Here is a tiny trained network, its code and every weight. The questions are about switching its units off for an input and a class, where a switched-off unit gives its printed mean instead of its output.

import numpy as np


def w(rows, s, z=0):
    codes = np.array(rows[::2]) - 128.0
    scale = np.full(codes.shape[1], s)
    scale[-1] = z or s
    return codes * scale


def norm(h):
    return h / np.sqrt((h * h).mean(-1, keepdims=True) + 1e-5)


def f(y):
    return y / 2 * (1 + np.tanh(0.7978845608 * (y + 0.044715 * y**3)))


def log_softmax(a):
    a = a - a.max(-1, keepdims=True)
    return a - np.log(np.exp(a).sum(-1, keepdims=True))


def net(x, mask):
    res = np.array(x, float).reshape(1, 6) / 4 @ E
    u = 0
    for l in range(3):
        y = f(norm(res) @ A[l][:, :-1].T + A[l][:, -1])
        res = res + np.where(mask[u : u + 10], y, B[l][:, -1]) @ B[l][:, :-1]
        u += 10
    return log_softmax(norm(res)[-1] @ U[:, :-1].T + U[:, -1])


A, B = {}, {}
E = w([
[139,138,208],'x0',
[237,2,150],'x1',
[150,144,203],'x2',
[51,115,204],'x3',
[131,140,149],'x4',
[46,66,83],'x5',
],0.0026)
A[0] = w([
[125,129,125,144],'L0N0',
[215,55,164,54],'L0N1',
[13,59,63,23],'L0N2',
[75,141,130,116],'L0N3',
[75,128,253,85],'L0N4',
[128,112,118,5],'L0N5',
[94,139,128,100],'L0N6',
[131,194,27,145],'L0N7',
[126,128,132,79],'L0N8',
[135,126,130,93],'L0N9',
],0.0062,0.0021)
B[0] = w([
[132,134,126,138],'L0N0',
[231,145,98,248],'L0N1',
[60,124,52,202],'L0N2',
[182,106,114,146],'L0N3',
[144,254,133,236],'L0N4',
[100,82,171,71],'L0N5',
[161,108,123,122],'L0N6',
[171,219,94,237],'L0N7',
[127,112,136,100],'L0N8',
[117,113,134,109],'L0N9',
],0.0089,0.0017)
A[1] = w([
[209,81,140,158],'L1N0',
[43,141,154,254],'L1N1',
[8,53,83,166],'L1N2',
[163,231,63,160],'L1N3',
[117,146,153,120],'L1N4',
[228,70,148,116],'L1N5',
[68,175,254,133],'L1N6',
[97,174,202,127],'L1N7',
[134,145,107,104],'L1N8',
[180,101,125,140],'L1N9',
],0.0079,0.00089)
B[1] = w([
[150,195,147,179],'L1N0',
[204,125,85,145],'L1N1',
[171,119,2,161],'L1N2',
[35,94,182,254],'L1N3',
[142,110,125,131],'L1N4',
[160,209,147,195],'L1N5',
[191,61,161,168],'L1N6',
[168,78,138,154],'L1N7',
[109,127,137,141],'L1N8',
[134,168,146,153],'L1N9',
],0.018,0.005)
A[2] = w([
[124,140,120,30],'L2N0',
[192,109,246,71],'L2N1',
[128,102,140,150],'L2N2',
[123,111,135,111],'L2N3',
[125,137,123,75],'L2N4',
[176,177,133,19],'L2N5',
[127,127,128,124],'L2N6',
[128,113,134,149],'L2N7',
[124,120,131,117],'L2N8',
[254,130,94,2],'L2N9',
],0.0063,0.00097)
B[2] = w([
[124,132,101,111],'L2N0',
[254,6,52,253],'L2N1',
[124,125,167,137],'L2N2',
[123,124,152,127],'L2N3',
[127,129,112,119],'L2N4',
[127,213,162,149],'L2N5',
[127,127,130,127],'L2N6',
[126,127,151,133],'L2N7',
[125,126,139,126],'L2N8',
[4,203,168,159],'L2N9',
],0.008,0.0025)
U = w([
[45,106,85,124],'0',
[228,24,185,171],'1',
[137,136,144,2],'2',
[200,254,182,195],'3',
[138,110,5,181],'4',
[180,112,171,38],'5',
[81,81,181,123],'6',
[7,138,156,136],'7',
],0.011,0.0066)

Each question gives the input, the list of numbers given to net, and the class t.
The units are the neurons (one row each of A and B). Each row of codes is followed by its name. A weight is (code - 128) times the scale printed after its matrix; where a second scale follows, it is the last column's (A, B and U).
mask holds one flag per neuron, layer by layer. A switched-off neuron (its flag False) gives its mean, the last column of its row in B, instead of its output. The means were averaged over made-up inputs and are rounded, as every weight is.
A unit's drop is (log p(t) with every unit on - log p(t) with that unit switched off) / (log p(t) with every unit on - log p(t) with every unit switched off).
The circuit of an input: a set's keep is (log p(t) with only the set's units on - log p(t) with every unit switched off) / (log p(t) with every unit on - log p(t) with every unit switched off). Starting from the 12 units with the biggest drops (on a tie, the unit counted first), units are removed one at a time, each time the one whose removal leaves the highest keep (on an exact tie, the one counted first), for as long as the keep stays at least 0.8.
circuit, biggest first: the units of the circuit, biggest drop first
k most important neurons: the k neurons with the biggest drops, biggest first
top k neurons in layer l: the k neurons of layer l with the biggest drops, biggest first
drop of u: that unit's drop, to one decimal
input [0,-4,6,-4,8,-3], class 1: circuit, biggest first : (L0N1 L1N6 L2N1)
input [-5,-1,7,8,4,7], class 4: circuit, biggest first : (L1N2)
input [3,-8,0,1,-3,-7], class 1: 2 most important neurons : (L1N6 L0N1)
input [3,-7,5,-3,7,3], class 1: 2 most important neurons : (L0N1 L1N6)
input [0,-4,2,4,-7,-1], class 6: top 2 neurons in layer 1 : (L1N3 L1N5)
input [-2,2,1,-1,-5,2], class 0: 2 most important neurons : (L0N2 L2N1)
input [-3,-5,-1,3,-3,2], class 4: top 3 neurons in layer 0 : (L0N2 L0N1 L0N4)
input [-1,-4,-7,-6,0,5], class 7: 2 most important neurons : (L0N7 L1N3)
input [4,4,-3,4,8,6], class 4: 2 most important neurons : (L0N7 L0N2)
input [-7,-3,-6,5,-3,-7], class 6: 2 most important neurons : (L1N3 L0N7)
input [-8,-8,-8,-4,-4,-2], class 7: 2 most important neurons : (L0N7 L1N3)
input [-2,0,-3,-4,-8,4], class 0: 2 most important neurons : (L0N7 L2N1)
input [6,-5,-6,-3,1,2], class 7: drop of L0N7 : 0.7
input [-7,-8,2,1,3,-8], class 7: drop of L2N2 : 0.0
input [-5,3,-7,-6,6,-3], class 7: circuit, biggest first : (L1N3)
input [4,-6,0,-5,-3,-8], class 7: drop of L0N7 : 0.2
